Below are the code and all the weights of a small trained network. Each question names an input and a class and asks about switching units off, where a switched-off unit gives its printed mean instead of its output.

import numpy as np


def w(rows, s, z=0):
    codes = np.array(rows[::2]) - 128.0
    scale = np.full(codes.shape[1], s)
    scale[-1] = z or s
    return codes * scale


def f(y):
    return np.maximum(y, 0)


def log_softmax(a):
    a = a - a.max(-1, keepdims=True)
    return a - np.log(np.exp(a).sum(-1, keepdims=True))


def net(x, mask):
    res = np.array(x, float).reshape(1, 7) / 4 @ E
    y = f(res @ A[0][:, :-1].T + A[0][:, -1])
    res = res + np.where(mask, y, B[0][:, -1]) @ B[0][:, :-1]
    return log_softmax(res[-1] @ U[:, :-1].T + U[:, -1])


A, B = {}, {}
E = w([
[146,185,112,202,206,197],'x0',
[134,105,128,134,139,122],'x1',
[105,188,131,113,96,154],'x2',
[21,158,93,86,207,102],'x3',
[126,123,255,156,151,107],'x4',
[168,66,155,65,167,192],'x5',
[128,126,129,128,129,130],'x6',
],0.0099)
A[0] = w([
[104,146,168,44,243,73,132],'n1',
[87,134,86,177,82,121,110],'n2',
[66,89,150,88,96,95,90],'n3',
[140,124,121,57,126,247,146],'n4',
[147,106,59,119,117,111,85],'n5',
[108,108,202,145,119,98,214],'n6',
[74,121,109,142,183,143,91],'n7',
[143,89,65,137,102,175,130],'n8',
[143,175,120,147,132,124,3],'n9',
[168,78,109,146,161,83,217],'n10',
[144,113,164,173,150,114,143],'n11',
[130,137,40,82,112,144,116],'n12',
[140,98,120,75,180,139,82],'n13',
[231,128,158,152,87,151,93],'n14',
[133,109,120,186,125,171,146],'n15',
[113,95,97,186,120,100,120],'n16',
[185,98,88,156,93,147,166],'n17',
[133,180,105,201,108,39,80],'n18',
[143,97,129,61,37,74,75],'n19',
[113,99,13,150,123,101,163],'n20',
[100,129,78,84,170,119,163],'n21',
[125,167,121,167,199,195,42],'n22',
[175,181,108,168,163,158,77],'n23',
[119,137,136,76,67,97,15],'n24',
[19,108,92,114,154,146,66],'n25',
[165,141,121,53,130,72,59],'n26',
[175,85,170,40,148,208,175],'n27',
],0.012,0.0049)
B[0] = w([
[119,133,146,61,53,142,234],'n1',
[157,159,168,118,136,29,188],'n2',
[141,78,69,156,199,145,202],'n3',
[158,200,151,185,136,21,231],'n4',
[123,127,193,86,195,195,179],'n5',
[133,144,141,165,189,244,234],'n6',
[119,97,146,58,33,122,187],'n7',
[130,140,211,93,175,214,202],'n8',
[183,137,92,131,144,123,145],'n9',
[10,247,116,170,59,108,206],'n10',
[121,125,118,130,125,197,188],'n11',
[159,122,220,134,167,172,214],'n12',
[204,185,128,180,134,29,175],'n13',
[83,94,178,33,50,104,240],'n14',
[87,110,35,140,100,122,189],'n15',
[146,164,131,146,129,56,172],'n16',
[102,116,138,133,63,150,219],'n17',
[230,122,187,120,149,58,225],'n18',
[109,104,17,140,176,138,234],'n19',
[118,168,155,122,178,181,237],'n20',
[91,124,132,132,58,118,208],'n21',
[150,18,49,169,169,134,216],'n22',
[104,2,43,78,126,111,207],'n23',
[123,61,83,134,141,124,175],'n24',
[139,99,149,80,51,131,205],'n25',
[99,60,100,163,153,150,164],'n26',
[119,156,121,166,153,44,254],'n27',
],0.0068,0.0092)
U = w([
[96,47,25,160,156,120,90],'0',
[74,182,115,165,105,121,249],'1',
[94,110,159,87,14,117,57],'2',
[150,164,167,166,163,4,74],'3',
[114,128,229,130,216,223,96],'4',
],0.012,0.015)

Each question gives the input, the list of numbers given to net, and the class t.
The units are the neurons (one row each of A and B). Each row of codes is followed by its name. A weight is (code - 128) times the scale printed after its matrix; where a second scale follows, it is the last column's (A, B and U).
mask holds one flag per neuron, in row order. A switched-off neuron (its flag False) gives its mean, the last column of its row in B, instead of its output. The means were averaged over made-up inputs and are rounded, as every weight is.
A unit's drop is (log p(t) with every unit on - log p(t) with that unit switched off) / (log p(t) with every unit on - log p(t) with every unit switched off).
The circuit of an input: a set's keep is (log p(t) with only the set's units on - log p(t) with every unit switched off) / (log p(t) with every unit on - log p(t) with every unit switched off). Starting from the 12 units with the biggest drops (on a tie, the unit counted first), units are removed one at a time, each time the one whose removal leaves the highest keep (on an exact tie, the one counted first), for as long as the keep stays at least 0.8.
units of the circuit, in order: the units of the circuit, biggest drop first
most important unit: the unit with the biggest drop
k most important neurons: the k neurons with the biggest drops, biggest first
drop when u is switched off: that unit's drop, to one decimal
input [1,-1,-5,-6,-1,-1,-7], class 2: most important unit	n14
input [1,-8,1,2,-4,6,-4], class 3: units of the circuit, in order	[n4 n13]
input [-7,-5,5,-7,7,-7,8], class 0: units of the circuit, in order	[n19 n24]
input [-3,-2,5,1,3,-6,7], class 3: units of the circuit, in order	[n18 n2]
input [-4,-6,-6,-6,6,-4,-7], class 1: units of the circuit, in order	[n6 n10]
input [-4,0,1,6,4,5,-1], class 2: 2 most important neurons	[n1 n25]
input [2,7,4,-4,-7,5,-1], class 4: 2 most important neurons	[n8 n12]
input [7,-6,-3,-6,0,8,-1], class 3: 2 most important neurons	[n4 n27]
input [-5,-5,-3,6,7,0,-8], class 4: 3 most important neurons	[n6 n3 n14]
input [-5,-4,1,7,-6,0,4], class 2: 2 most important neurons	[n25 n21]
input [0,-8,1,1,6,6,-1], class 3: 3 most important neurons	[n27 n4 n8]
input [6,1,-8,5,-4,4,-6], class 1: 2 most important neurons	[n10 n19]
input [-7,5,-8,4,8,-3,-8], class 1: 3 most important neurons	[n10 n22 n1]
input [-1,7,2,2,4,4,-4], class 3: most important neuron	[n27]
input [-6,7,6,0,7,0,-8], class 4: 4 most important neurons	[n6 n23 n22 n15]
input [1,5,-7,0,-2,6,-2], class 1: 2 most important neurons	[n10 n18]
input [-6,0,-8,4,-2,8,1], class 1: 3 most important neurons	[n10 n18 n1]
input [2,4,-6,4,-3,5,-7], class 1: 2 most important neurons	[n18 n10]
input [0,1,-2,-3,-4,-8,-5], class 3: drop when n26 is switched off	0.0
input [-2,8,-3,-6,8,-5,3], class 4: units of the circuit, in order	[n6]
input [1,-4,-5,2,-6,5,2], class 4: drop when n5 is switched off	0.4
input [-1,1,-8,7,7,7,5], class 1: drop when n10 is switched off	0.2
